Below are the code and all the weights of a small trained network. Each question names an input and a class and asks about switching units off, where a switched-off unit gives its printed mean instead of its output.

import numpy as np


def w(rows, s, z=0):
    codes = np.array(rows[::2]) - 128.0
    scale = np.full(codes.shape[1], s)
    scale[-1] = z or s
    return codes * scale


def norm(h):
    return h / np.sqrt((h * h).mean(-1, keepdims=True) + 1e-5)


def f(y):
    return np.maximum(y, 0)


def log_softmax(a):
    a = a - a.max(-1, keepdims=True)
    return a - np.log(np.exp(a).sum(-1, keepdims=True))


def net(x, mask):
    res = np.array(x, float).reshape(1, 2) / 4 @ E
    u = 0
    for l in range(3):
        y = f(norm(res) @ A[l][:, :-1].T + A[l][:, -1])
        res = res + np.where(mask[u : u + 9], y, B[l][:, -1]) @ B[l][:, :-1]
        u += 9
    return log_softmax(norm(res)[-1] @ U[:, :-1].T + U[:, -1])


A, B = {}, {}
E = w([
[148,164,136,82,61,221,149,78,225],'x0',
[247,132,168,105,125,102,27,166,152],'x1',
],0.015)
A[0] = w([
[134,159,128,206,143,139,125,90,146,32],'L0N1',
[60,43,86,64,63,123,118,188,128,7],'L0N2',
[171,29,192,169,126,121,52,183,169,68],'L0N3',
[165,128,150,93,144,192,109,106,239,4],'L0N4',
[156,124,131,171,107,108,104,105,150,89],'L0N5',
[95,122,99,92,101,141,147,82,159,84],'L0N6',
[107,171,70,196,133,172,201,147,81,141],'L0N7',
[121,110,141,201,143,153,146,116,254,199],'L0N8',
[165,121,110,123,136,56,132,127,23,169],'L0N9',
],0.0069,0.0043)
B[0] = w([
[154,118,121,121,167,127,86,107,143,128],'L0N1',
[145,193,112,121,120,89,105,103,108,130],'L0N2',
[105,158,31,213,146,96,140,114,206,229],'L0N3',
[71,196,242,153,165,157,158,251,121,202],'L0N4',
[89,76,89,155,44,91,84,48,118,149],'L0N5',
[213,118,188,150,125,165,77,131,59,186],'L0N6',
[205,143,78,188,84,61,16,149,185,234],'L0N7',
[111,72,207,102,114,53,149,169,1,213],'L0N8',
[129,160,207,111,91,192,213,229,145,254],'L0N9',
],0.007,0.0061)
A[1] = w([
[151,108,116,107,92,126,119,118,59,76],'L1N1',
[109,147,138,178,88,82,123,147,169,178],'L1N2',
[179,88,111,67,151,107,72,145,153,78],'L1N3',
[91,146,126,167,144,151,181,103,70,145],'L1N4',
[67,101,56,142,115,160,138,84,126,44],'L1N5',
[70,98,7,132,120,145,149,56,85,3],'L1N6',
[100,149,151,10,92,196,174,54,199,70],'L1N7',
[105,168,78,140,109,164,188,186,189,91],'L1N8',
[40,86,52,119,88,126,193,60,156,52],'L1N9',
],0.011,0.0057)
B[1] = w([
[99,183,129,113,136,98,135,105,67,137],'L1N1',
[121,149,88,87,107,148,171,60,91,254],'L1N2',
[84,113,74,142,135,181,153,76,183,168],'L1N3',
[127,130,105,117,173,135,56,129,176,215],'L1N4',
[134,173,94,148,159,146,128,125,152,170],'L1N5',
[137,161,65,168,197,132,122,79,157,182],'L1N6',
[160,73,194,76,129,156,185,250,109,198],'L1N7',
[135,113,185,154,104,177,102,64,104,180],'L1N8',
[143,207,90,175,170,115,112,117,182,199],'L1N9',
],0.012,0.009)
A[2] = w([
[63,143,197,135,113,97,51,116,66,68],'L2N1',
[57,69,114,161,208,19,121,133,37,119],'L2N2',
[151,51,164,121,87,116,186,21,62,98],'L2N3',
[225,113,107,102,92,86,2,101,235,2],'L2N4',
[117,93,115,50,116,133,137,72,80,57],'L2N5',
[73,139,195,85,160,151,93,113,32,74],'L2N6',
[173,210,165,106,194,133,52,124,171,179],'L2N7',
[53,15,79,155,222,73,152,208,41,77],'L2N8',
[100,154,128,151,167,221,161,142,151,161],'L2N9',
],0.0095,0.003)
B[2] = w([
[119,162,137,130,114,120,135,30,93,161],'L2N1',
[110,119,181,63,99,231,108,157,128,251],'L2N2',
[126,142,187,128,109,91,86,82,21,171],'L2N3',
[23,180,2,193,242,123,134,110,160,214],'L2N4',
[182,134,146,168,124,110,102,122,34,151],'L2N5',
[151,118,82,177,120,95,125,61,106,186],'L2N6',
[93,79,66,165,157,83,93,104,73,234],'L2N7',
[245,150,209,66,44,173,156,192,180,254],'L2N8',
[137,130,116,109,120,36,52,145,92,221],'L2N9',
],0.0096,0.0076)
U = w([
[189,152,220,73,114,161,96,216,139,187],'0',
[129,168,6,180,217,122,62,108,166,208],'1',
[153,147,160,156,108,80,96,32,41,146],'2',
[128,85,119,147,108,88,142,106,164,22],'3',
[116,105,116,107,120,106,169,91,154,11],'4',
[88,80,97,105,95,102,160,104,156,3],'5',
[90,95,127,113,145,83,141,118,142,35],'6',
[116,74,146,138,156,82,145,92,165,46],'7',
],0.019,0.0066)

Each question gives the input, the list of numbers given to net, and the class t.
The units are the neurons (one row each of A and B). Each row of codes is followed by its name. A weight is (code - 128) times the scale printed after its matrix; where a second scale follows, it is the last column's (A, B and U).
mask holds one flag per neuron, layer by layer. A switched-off neuron (its flag False) gives its mean, the last column of its row in B, instead of its output. The means were averaged over made-up inputs and are rounded, as every weight is.
A unit's drop is (log p(t) with every unit on - log p(t) with that unit switched off) / (log p(t) with every unit on - log p(t) with every unit switched off).
most important unit: the unit with the biggest drop
k most important neurons: the k neurons with the biggest drops, biggest first
k most important neurons of layer l: the k neurons of layer l with the biggest drops, biggest first
drop when u is switched off: that unit's drop, to one decimal
input [-2,-3], class 2: most important unit => L0N7
input [3,1], class 2: 2 most important neurons of layer 0 => (L0N8; L0N9)
input [2,3], class 2: 3 most important neurons => (L1N4; L0N7; L1N9)
input [3,3], class 2: 2 most important neurons of layer 1 => (L1N4; L1N7)
input [4,-4], class 0: 2 most important neurons => (L1N7; L0N3)
input [-4,4], class 0: 4 most important neurons => (L0N7; L1N4; L1N9; L0N9)
input [3,-3], class 2: 2 most important neurons => (L0N8; L0N7)
input [3,4], class 1: 2 most important neurons => (L0N9; L1N7)
input [3,0], class 2: 2 most important neurons => (L0N8; L0N9)
input [-3,-1], class 2: 2 most important neurons => (L0N9; L0N8)
input [6,-6], class 0: 4 most important neurons => (L1N7; L0N3; L0N6; L2N4)
input [1,3], class 2: 4 most important neurons => (L1N2; L0N7; L1N4; L1N9)
input [3,2], class 2: 3 most important neurons of layer 0 => (L0N4; L0N9; L0N8)
input [-2,4], class 1: most important unit => L1N7
input [6,-5], class 0: drop when L1N7 is switched off => 2.7
